Below are the code and all the weights of a small trained network. Each question names an input and a class and asks about switching units off, where a switched-off unit gives its printed mean instead of its output.

import numpy as np


def w(rows, s, z=0):
    codes = np.array(rows[::2]) - 128.0
    scale = np.full(codes.shape[1], s)
    scale[-1] = z or s
    return codes * scale


def f(y):
    return y / 2 * (1 + np.tanh(0.7978845608 * (y + 0.044715 * y**3)))


def log_softmax(a):
    a = a - a.max(-1, keepdims=True)
    return a - np.log(np.exp(a).sum(-1, keepdims=True))


def net(x, mask):
    res = np.array(x, float).reshape(1, 5) / 4 @ E
    y = f(res @ A[0][:, :-1].T + A[0][:, -1])
    res = res + np.where(mask, y, B[0][:, -1]) @ B[0][:, :-1]
    return log_softmax(res[-1] @ U[:, :-1].T + U[:, -1])


A, B = {}, {}
E = w([
[182,68,148,133,47,168],'x0',
[176,159,65,114,139,84],'x1',
[164,137,108,8,106,186],'x2',
[129,68,182,38,113,63],'x3',
[114,63,77,121,193,144],'x4',
],0.015)
A[0] = w([
[169,63,158,79,111,97,250],'n0',
[117,5,110,137,123,182,177],'n1',
[161,152,103,66,34,139,85],'n2',
[143,177,49,84,169,169,202],'n3',
[89,181,148,130,108,102,251],'n4',
[175,152,56,186,150,116,153],'n5',
],0.014,0.003)
B[0] = w([
[127,123,95,180,129,114,250],'n0',
[81,42,119,52,168,168,246],'n1',
[173,172,110,131,24,131,228],'n2',
[178,150,120,216,190,117,221],'n3',
[91,194,102,120,198,124,180],'n4',
[83,117,3,90,84,160,200],'n5',
],0.013,0.016)
U = w([
[47,114,12,112,158,132,150],'0',
[112,116,105,151,113,215,57],'1',
[144,161,96,81,93,92,52],'2',
[130,91,151,66,90,165,48],'3',
[113,120,105,122,148,132,7],'4',
[143,67,123,197,171,51,142],'5',
[107,186,127,250,130,97,255],'6',
[29,86,179,72,207,135,144],'7',
],0.013,0.0082)

Each question gives the input, the list of numbers given to net, and the class t.
The units are the neurons (one row each of A and B). Each row of codes is followed by its name. A weight is (code - 128) times the scale printed after its matrix; where a second scale follows, it is the last column's (A, B and U).
mask holds one flag per neuron, in row order. A switched-off neuron (its flag False) gives its mean, the last column of its row in B, instead of its output. The means were averaged over made-up inputs and are rounded, as every weight is.
A unit's drop is (log p(t) with every unit on - log p(t) with that unit switched off) / (log p(t) with every unit on - log p(t) with every unit switched off).
The circuit of an input: a set's keep is (log p(t) with only the set's units on - log p(t) with every unit switched off) / (log p(t) with every unit on - log p(t) with every unit switched off). Starting from all 6 units, units are removed one at a time, each time the one whose removal leaves the highest keep (on an exact tie, the one counted first), for as long as the keep stays at least 0.8.
circuit, biggest first: the units of the circuit, biggest drop first
most important unit: the unit with the biggest drop
top k neurons: the k neurons with the biggest drops, biggest first
drop when u is switched off: that unit's drop, to one decimal
input [1,-2,-1,0,1], class 7: circuit, biggest first => n2, n5
input [2,8,-5,-2,-2], class 0: circuit, biggest first => n5
input [7,-1,8,-3,2], class 3: circuit, biggest first => n1, n2
input [0,-6,-3,-6,0], class 0: top 3 neurons => n3, n2, n5
input [3,-2,2,0,1], class 3: circuit, biggest first => n5, n3
input [-8,-7,6,1,1], class 7: top 2 neurons => n2, n0
input [-8,3,7,0,5], class 6: top 2 neurons => n3, n1
input [-5,-6,-2,2,-3], class 7: top 3 neurons => n2, n3, n0
input [-1,6,-1,3,-2], class 2: circuit, biggest first => n1, n3
input [6,3,6,6,0], class 2: top 2 neurons => n2, n0
input [0,-5,4,8,-8], class 2: top 2 neurons => n3, n2
input [-2,4,-6,6,5], class 5: top 3 neurons => n1, n5, n4
input [3,-1,-5,8,5], class 7: top 2 neurons => n1, n5
input [6,-3,-6,5,4], class 7: top neuron => n1
input [4,5,-2,7,3], class 5: top 3 neurons => n5, n0, n4
input [8,2,-3,8,-7], class 6: top 2 neurons => n0, n1
input [-1,8,0,5,6], class 5: top 3 neurons => n3, n1, n4
input [3,-4,-2,5,-5], class 6: top 2 neurons => n1, n0
input [-1,7,2,5,3], class 6: drop when n2 is switched off => 0.0
input [0,-1,-3,8,-1], class 5: most important unit => n0
input [0,-8,-8,-5,4], class 0: drop when n5 is switched off => 0.5
input [-8,4,6,2,-1], class 6: drop when n3 is switched off => 0.2
